Here is a tiny trained network, its code and every weight. The questions are about switching its units off for an input and a class, where a switched-off unit gives its printed mean instead of its output.

import numpy as np


def w(rows, s, z=0):
    codes = np.array(rows[::2]) - 128.0
    scale = np.full(codes.shape[1], s)
    scale[-1] = z or s
    return codes * scale


def f(y):
    return np.maximum(y, 0)


def log_softmax(a):
    a = a - a.max(-1, keepdims=True)
    return a - np.log(np.exp(a).sum(-1, keepdims=True))


def net(x, mask):
    res = np.array(x, float).reshape(1, 8) / 4 @ E
    y = f(res @ A[0][:, :-1].T + A[0][:, -1])
    res = res + np.where(mask, y, B[0][:, -1]) @ B[0][:, :-1]
    return log_softmax(res[-1] @ U[:, :-1].T + U[:, -1])


A, B = {}, {}
E = w([
[184,196,40,173,214],'x0',
[78,95,153,78,219],'x1',
[177,136,170,172,179],'x2',
[1,103,65,126,145],'x3',
[71,177,144,116,160],'x4',
[117,78,242,221,193],'x5',
[163,97,132,205,157],'x6',
[168,187,66,86,156],'x7',
],0.0094)
A[0] = w([
[25,102,195,89,104,166],'N1',
[172,145,105,104,60,136],'N2',
[84,127,157,115,75,94],'N3',
[49,69,190,91,106,110],'N4',
[147,69,142,98,201,151],'N5',
[171,109,115,96,7,162],'N6',
[153,74,83,113,141,117],'N7',
[107,181,19,94,190,148],'N8',
[140,130,148,69,49,229],'N9',
[46,95,199,97,120,169],'N10',
[101,110,194,78,118,89],'N11',
[74,155,28,195,162,148],'N12',
[191,137,94,172,182,252],'N13',
[147,165,62,87,48,160],'N14',
[112,56,121,176,179,156],'N15',
[103,146,40,130,127,161],'N16',
[159,174,89,66,24,113],'N17',
[183,112,234,126,139,209],'N18',
[86,119,70,148,33,139],'N19',
],0.011,0.0046)
B[0] = w([
[17,113,2,164,116,221],'N1',
[162,116,126,103,88,198],'N2',
[101,117,94,161,74,166],'N3',
[81,94,101,161,96,212],'N4',
[131,123,97,184,120,187],'N5',
[116,194,170,153,48,220],'N6',
[166,151,122,100,122,150],'N7',
[132,175,18,81,237,249],'N8',
[71,93,124,104,53,211],'N9',
[26,13,83,168,136,216],'N10',
[77,145,135,156,106,178],'N11',
[160,157,118,89,184,207],'N12',
[218,134,187,129,181,231],'N13',
[154,147,100,52,104,232],'N14',
[133,127,154,163,161,198],'N15',
[187,154,92,58,142,201],'N16',
[116,132,130,55,57,235],'N17',
[129,108,128,233,92,236],'N18',
[104,151,150,87,98,189],'N19',
],0.0081,0.013)
U = w([
[173,138,105,63,172,16],'0',
[196,86,214,207,109,254],'1',
[37,45,132,174,91,73],'2',
[147,137,134,34,2,87],'3',
],0.013,0.00094)

Each question gives the input, the list of numbers given to net, and the class t.
The units are the neurons (one row each of A and B). Each row of codes is followed by its name. A weight is (code - 128) times the scale printed after its matrix; where a second scale follows, it is the last column's (A, B and U).
mask holds one flag per neuron, in row order. A switched-off neuron (its flag False) gives its mean, the last column of its row in B, instead of its output. The means were averaged over made-up inputs and are rounded, as every weight is.
A unit's drop is (log p(t) with every unit on - log p(t) with that unit switched off) / (log p(t) with every unit on - log p(t) with every unit switched off).
The circuit of an input: a set's keep is (log p(t) with only the set's units on - log p(t) with every unit switched off) / (log p(t) with every unit on - log p(t) with every unit switched off). Starting from the 12 units with the biggest drops (on a tie, the unit counted first), units are removed one at a time, each time the one whose removal leaves the highest keep (on an exact tie, the one counted first), for as long as the keep stays at least 0.8.
units of the circuit, in order: the units of the circuit, biggest drop first
top k neurons: the k neurons with the biggest drops, biggest first
drop when u is switched off: that unit's drop, to one decimal
input [-6,-2,-4,-8,0,-2,6,-5], class 2: units of the circuit, in order	N18
input [-3,-8,-2,-6,4,3,2,-5], class 1: top 3 neurons	N1, N8, N10
input [5,4,2,0,-3,-2,-1,-7], class 0: top 2 neurons	N18, N6
input [0,5,0,8,-5,-7,-6,4], class 0: top 3 neurons	N8, N12, N16
input [8,-8,4,3,-4,-7,-5,6], class 0: top 3 neurons	N8, N12, N13
input [6,-5,-8,4,-7,-2,2,3], class 0: top 2 neurons	N8, N12
input [-7,5,-7,3,-1,-8,-8,-8], class 2: top 2 neurons	N10, N1
input [2,-5,8,-2,5,-2,-4,0], class 0: top 2 neurons	N6, N9
input [1,1,5,2,-7,-2,-5,2], class 0: drop when N18 is switched off	0.2
input [-5,5,-3,-3,4,-2,4,3], class 2: drop when N8 is switched off	0.0
input [-3,5,5,8,-4,-7,-5,6], class 0: drop when N6 is switched off	0.1
input [8,6,-7,6,-6,8,-4,-1], class 0: drop when N12 is switched off	0.1
